Here is a tiny trained network, its code and every weight. The questions are about switching its units off for an input and a class, where a switched-off unit gives its printed mean instead of its output.

import numpy as np


def w(rows, s, z=0):
    codes = np.array(rows[::2]) - 128.0
    scale = np.full(codes.shape[1], s)
    scale[-1] = z or s
    return codes * scale


def norm(h):
    return h / np.sqrt((h * h).mean(-1, keepdims=True) + 1e-5)


def f(y):
    return np.maximum(y, 0)


def log_softmax(a):
    a = a - a.max(-1, keepdims=True)
    return a - np.log(np.exp(a).sum(-1, keepdims=True))


def net(x, mask):
    res = np.array(x, float).reshape(1, 5) / 4 @ E
    u = 0
    for l in range(2):
        y = f(norm(res) @ A[l][:, :-1].T + A[l][:, -1])
        res = res + np.where(mask[u : u + 8], y, B[l][:, -1]) @ B[l][:, :-1]
        u += 8
    return log_softmax(norm(res)[-1] @ U[:, :-1].T + U[:, -1])


A, B = {}, {}
E = w([
[201,118,56,14,104],'x0',
[93,184,187,126,103],'x1',
[146,182,154,89,50],'x2',
[223,50,134,67,1],'x3',
[37,89,79,98,74],'x4',
],0.0081)
A[0] = w([
[120,66,188,159,198,15],'0.n0',
[117,86,116,35,125,48],'0.n1',
[46,77,122,87,135,64],'0.n2',
[151,34,204,193,125,163],'0.n3',
[27,120,102,128,145,71],'0.n4',
[145,202,182,254,227,1],'0.n5',
[52,38,140,188,146,158],'0.n6',
[166,186,132,79,38,40],'0.n7',
],0.0098,0.005)
B[0] = w([
[169,158,110,222,211,162],'0.n0',
[101,78,175,193,242,178],'0.n1',
[100,208,89,43,129,169],'0.n2',
[212,101,21,211,188,223],'0.n3',
[101,244,64,105,127,199],'0.n4',
[64,145,254,88,215,254],'0.n5',
[198,160,22,156,58,239],'0.n6',
[212,13,211,172,101,204],'0.n7',
],0.0067,0.0055)
A[1] = w([
[168,67,156,222,47,107],'1.n0',
[221,17,43,126,117,137],'1.n1',
[72,170,148,217,114,89],'1.n2',
[146,5,187,213,195,3],'1.n3',
[137,143,215,128,36,101],'1.n4',
[79,50,97,37,56,116],'1.n5',
[161,8,93,1,185,169],'1.n6',
[88,125,197,29,44,119],'1.n7',
],0.0087,0.005)
B[1] = w([
[194,101,75,109,124,190],'1.n0',
[145,91,142,93,9,254],'1.n1',
[188,92,133,116,148,170],'1.n2',
[79,203,60,127,126,161],'1.n3',
[176,53,115,115,138,168],'1.n4',
[99,178,114,149,164,179],'1.n5',
[248,126,161,231,149,229],'1.n6',
[232,189,72,254,216,170],'1.n7',
],0.0099,0.0081)
U = w([
[99,115,252,89,132,38],'0',
[60,163,30,68,63,76],'1',
[88,53,149,59,108,3],'2',
[111,184,113,165,217,198],'3',
[228,64,95,148,83,225],'4',
],0.018,0.0056)

Each question gives the input, the list of numbers given to net, and the class t.
The units are the neurons (one row each of A and B). Each row of codes is followed by its name. A weight is (code - 128) times the scale printed after its matrix; where a second scale follows, it is the last column's (A, B and U).
mask holds one flag per neuron, layer by layer. A switched-off neuron (its flag False) gives its mean, the last column of its row in B, instead of its output. The means were averaged over made-up inputs and are rounded, as every weight is.
A unit's drop is (log p(t) with every unit on - log p(t) with that unit switched off) / (log p(t) with every unit on - log p(t) with every unit switched off).
The circuit of an input: a set's keep is (log p(t) with only the set's units on - log p(t) with every unit switched off) / (log p(t) with every unit on - log p(t) with every unit switched off). Starting from the 12 units with the biggest drops (on a tie, the unit counted first), units are removed one at a time, each time the one whose removal leaves the highest keep (on an exact tie, the one counted first), for as long as the keep stays at least 0.8.
circuit, biggest first: the units of the circuit, biggest drop first
unit that matters most: the unit with the biggest drop
top k neurons: the k neurons with the biggest drops, biggest first
k most important neurons of layer l: the k neurons of layer l with the biggest drops, biggest first
drop when u is switched off: that unit's drop, to one decimal
input [-3,-8,0,0,-7], class 3: unit that matters most => 0.n5
input [3,-1,6,-4,7], class 3: top 2 neurons => 1.n1, 1.n7
input [2,2,0,-1,-8], class 0: circuit, biggest first => 0.n5, 1.n7, 1.n6
input [1,-3,4,-3,3], class 1: 2 most important neurons of layer 0 => 0.n5, 0.n4
input [3,-2,0,-1,5], class 3: 3 most important neurons of layer 0 => 0.n2, 0.n3, 0.n7
input [-7,-4,-4,-2,7], class 1: top 3 neurons => 0.n6, 1.n6, 1.n7
input [2,-1,6,-4,-3], class 3: top 3 neurons => 1.n1, 0.n1, 0.n0
input [-2,3,6,0,-7], class 0: top 2 neurons => 0.n5, 1.n6
input [1,1,4,-3,4], class 3: 2 most important neurons of layer 0 => 0.n3, 0.n6
input [-6,-3,-1,3,8], class 1: top 2 neurons => 1.n6, 0.n2
input [-5,-7,-1,1,-8], class 3: drop when 0.n5 is switched off => 0.6
input [-5,3,-6,4,-7], class 3: drop when 0.n5 is switched off => 0.7
input [-8,8,0,2,8], class 1: drop when 0.n7 is switched off => 0.2
input [-3,6,-8,2,-7], class 3: unit that matters most => 0.n5
input [3,2,-6,0,-8], class 3: drop when 0.n5 is switched off => 0.1
